Here is a tiny trained network, its code and every weight. The questions are about switching its units off for an input and a target symbol, where a switched-off unit gives its printed mean instead of its output.

import numpy as np


def w(rows, s, z=0):
    codes = np.array(rows[::2]) - 128.0
    scale = np.full(codes.shape[1], s)
    scale[-1] = z or s
    return codes * scale


def f(y):
    return y / 2 * (1 + np.tanh(0.7978845608 * (y + 0.044715 * y**3)))


def softmax(a):
    e = np.exp(a - a.max(-1, keepdims=True))
    return e / e.sum(-1, keepdims=True)


def log_softmax(a):
    a = a - a.max(-1, keepdims=True)
    return a - np.log(np.exp(a).sum(-1, keepdims=True))


def net(x, mask):
    ids = ['δζηλμξσφψω'.index(c) for c in x.split()]
    T = len(ids)
    res = E[ids] + P[:T]
    u = 0
    for l in range(3):
        q, k, v = (res @ M[l].T for M in (Q, K, V))
        z = softmax(np.where(np.tri(T) > 0, q @ k.T / 4**0.5, -1e9)) @ v
        res = res + np.where(mask[u], z, O[l][:, -1]) @ O[l][:, :-1]
        u += 1
        y = f(res @ A[l][:, :-1].T + A[l][:, -1])
        res = res + np.where(mask[u : u + 4], y, B[l][:, -1]) @ B[l][:, :-1]
        u += 4
    return log_softmax(res[-1] @ U[:, :-1].T + U[:, -1])


Q, K, V, O, A, B = {}, {}, {}, {}, {}, {}
E = w([
[213,62,129,142,192],'δ',
[148,42,125,163,151],'ζ',
[91,89,199,106,147],'η',
[141,144,163,136,178],'λ',
[246,139,127,204,130],'μ',
[111,115,196,119,171],'ξ',
[142,82,163,118,124],'σ',
[160,72,199,142,152],'φ',
[124,20,210,116,227],'ψ',
[119,198,132,145,130],'ω',
],0.014)
P = w([
[164,117,120,127,84],'0',
[125,124,148,152,138],'1',
[148,152,137,35,165],'2',
[102,90,90,129,170],'3',
[114,139,176,179,156],'4',
[168,183,134,4,173],'5',
[77,81,61,131,208],'6',
[105,147,177,197,175],'7',
],0.025)
Q[0] = w([
[117,110,194,187,183],'L0H1',
[102,136,109,109,198],'L0H1',
[131,195,247,222,143],'L0H1',
[116,143,222,147,112],'L0H1',
],0.014)
K[0] = w([
[100,132,79,199,137],'L0H1',
[130,192,77,71,128],'L0H1',
[91,124,71,249,65],'L0H1',
[45,110,122,233,94],'L0H1',
],0.013)
V[0] = w([
[29,191,111,86,76],'L0H1',
[124,162,135,138,111],'L0H1',
[139,238,158,2,145],'L0H1',
[26,79,179,54,25],'L0H1',
],0.0071)
O[0] = w([
[224,122,255,146,65,62],'L0H1',
[204,124,196,99,114,110],'L0H1',
[105,81,158,82,130,255],'L0H1',
[109,51,135,217,62,82],'L0H1',
],0.0081,0.0088)
A[0] = w([
[76,132,124,100,145,78],'L0N1',
[186,174,149,68,107,81],'L0N2',
[140,127,91,149,176,176],'L0N3',
[136,162,131,183,1,3],'L0N4',
],0.0097,0.0027)
B[0] = w([
[254,115,147,177,128,245],'L0N1',
[64,78,118,118,162,199],'L0N2',
[80,154,159,93,86,255],'L0N3',
[13,136,85,83,189,131],'L0N4',
],0.0094,0.0054)
Q[1] = w([
[126,244,172,198,139],'L1H1',
[173,147,97,2,69],'L1H1',
[144,55,178,178,156],'L1H1',
[153,160,139,150,28],'L1H1',
],0.0073)
K[1] = w([
[167,166,5,243,146],'L1H1',
[218,199,38,59,24],'L1H1',
[79,254,113,105,222],'L1H1',
[214,170,85,245,93],'L1H1',
],0.0056)
V[1] = w([
[248,117,71,208,115],'L1H1',
[83,157,176,125,175],'L1H1',
[142,65,107,140,154],'L1H1',
[97,124,177,138,132],'L1H1',
],0.011)
O[1] = w([
[50,145,192,23,93,7],'L1H1',
[208,122,117,139,30,180],'L1H1',
[122,254,61,121,70,166],'L1H1',
[177,126,101,143,124,145],'L1H1',
],0.0096,0.019)
A[1] = w([
[178,150,131,2,174,127],'L1N1',
[228,140,164,138,159,111],'L1N2',
[65,151,181,142,64,254],'L1N3',
[55,116,162,209,218,235],'L1N4',
],0.0093,0.0059)
B[1] = w([
[127,138,164,146,135,161],'L1N1',
[77,138,161,101,129,249],'L1N2',
[135,120,147,114,5,135],'L1N3',
[136,181,93,152,123,183],'L1N4',
],0.016)
Q[2] = w([
[150,98,174,123,160],'L2H1',
[125,121,98,143,67],'L2H1',
[125,111,107,249,144],'L2H1',
[62,117,88,152,117],'L2H1',
],0.015)
K[2] = w([
[89,71,92,104,112],'L2H1',
[166,110,115,134,115],'L2H1',
[254,129,181,117,158],'L2H1',
[203,158,109,174,167],'L2H1',
],0.014)
V[2] = w([
[107,58,3,165,119],'L2H1',
[2,143,76,35,150],'L2H1',
[210,186,175,109,144],'L2H1',
[165,126,174,121,20],'L2H1',
],0.0092)
O[2] = w([
[180,65,162,147,195,30],'L2H1',
[125,248,11,155,184,89],'L2H1',
[135,221,179,130,37,254],'L2H1',
[2,145,168,170,139,47],'L2H1',
],0.0099,0.005)
A[2] = w([
[191,99,140,92,124,254],'L2N1',
[219,186,56,188,65,143],'L2N2',
[161,107,106,113,255,43],'L2N3',
[103,208,107,175,129,44],'L2N4',
],0.0085,0.0073)
B[2] = w([
[134,250,225,116,139,169],'L2N1',
[68,82,118,111,157,253],'L2N2',
[124,64,126,110,45,170],'L2N3',
[179,110,114,185,104,181],'L2N4',
],0.011,0.024)
U = w([
[152,148,91,88,145,239],'δ',
[180,84,116,254,153,15],'ζ',
[82,87,159,118,106,179],'η',
[81,194,148,102,193,179],'λ',
[150,183,113,177,196,185],'μ',
[46,136,151,119,171,238],'ξ',
[91,75,107,102,102,189],'σ',
[90,130,141,179,221,149],'φ',
[239,127,124,178,122,7],'ψ',
[108,184,162,92,98,154],'ω',
],0.0095,0.0012)

Each question gives the input, a string of symbols that net reads in full, and the target symbol t.
The units are the heads (4 rows each of Q, K, V and O) and the neurons (one row each of A and B). Each row of codes is followed by its name. A weight is (code - 128) times the scale printed after its matrix; where a second scale follows, it is the last column's (O, A, B and U).
mask holds one flag per unit, layer by layer, with each layer's heads first. A switched-off unit (its flag False) gives its mean, the last column of its rows in O or B, instead of its output. The means were averaged over made-up inputs and are rounded, as every weight is.
A unit's drop is (log p(t) with every unit on - log p(t) with that unit switched off) / (log p(t) with every unit on - log p(t) with every unit switched off).
The circuit of an input: a set's keep is (log p(t) with only the set's units on - log p(t) with every unit switched off) / (log p(t) with every unit on - log p(t) with every unit switched off). Starting from the 12 units with the biggest drops (on a tie, the unit counted first), units are removed one at a time, each time the one whose removal leaves the highest keep (on an exact tie, the one counted first), for as long as the keep stays at least 0.8.
units of the circuit, in order: the units of the circuit, biggest drop first
k most important neurons: the k neurons with the biggest drops, biggest first
k most important neurons of layer l: the k neurons of layer l with the biggest drops, biggest first
input η ω φ, target η: units of the circuit, in order => (L2H1)
input μ η η, target μ: units of the circuit, in order => (L1H1; L2H1)
input σ λ η, target σ: 3 most important neurons => (L0N1; L0N4; L2N3)
input ξ η ω ψ η ω δ, target ψ: 2 most important neurons => (L0N2; L2N2)
input ξ μ ψ φ, target σ: units of the circuit, in order => (L2H1; L1N1; L2N2; L1N2)
input μ λ λ, target μ: units of the circuit, in order => (L1H1; L2H1; L2N4)
input ξ μ δ δ ξ, target μ: 4 most important neurons => (L2N4; L2N3; L2N2; L1N4)
input λ δ σ ζ ω ω ω δ, target ω: units of the circuit, in order => (L0H1; L2H1)
input η ψ ψ, target η: 2 most important neurons => (L2N3; L0N4)
input η ψ μ ψ ζ ψ ψ, target σ: 2 most important neurons => (L1N2; L1N1)
input μ η δ, target μ: units of the circuit, in order => (L1H1; L2H1; L2N4)
input λ φ ω ψ, target ψ: units of the circuit, in order => (L0N2; L1H1; L2H1; L2N1)
input η ξ ψ δ λ ζ, target η: units of the circuit, in order => (L2H1; L0H1; L0N1)
input η φ ψ ζ μ, target μ: units of the circuit, in order => (L0H1; L2N4; L1H1)
input σ μ η ω ξ, target ω: units of the circuit, in order => (L2H1; L0H1)
input η φ ξ σ ζ μ, target η: 3 most important neurons => (L2N3; L1N2; L0N4)
input η σ ξ ω ψ η ω, target ζ: 2 most important neurons => (L0N2; L1N2)
input ξ φ δ μ λ λ σ, target ω: 2 most important neurons of layer 2 => (L2N1; L2N4)
input ξ ω η ψ ψ φ, target ξ: 4 most important neurons => (L1N2; L1N3; L2N4; L0N3)
input η ζ η ω ψ φ η η, target ω: units of the circuit, in order => (L2H1)
input ψ λ δ ζ, target δ: 2 most important neurons of layer 0 => (L0N2; L0N1)
input ψ ψ ξ λ ψ η η, target ζ: 2 most important neurons => (L0N2; L1N2)
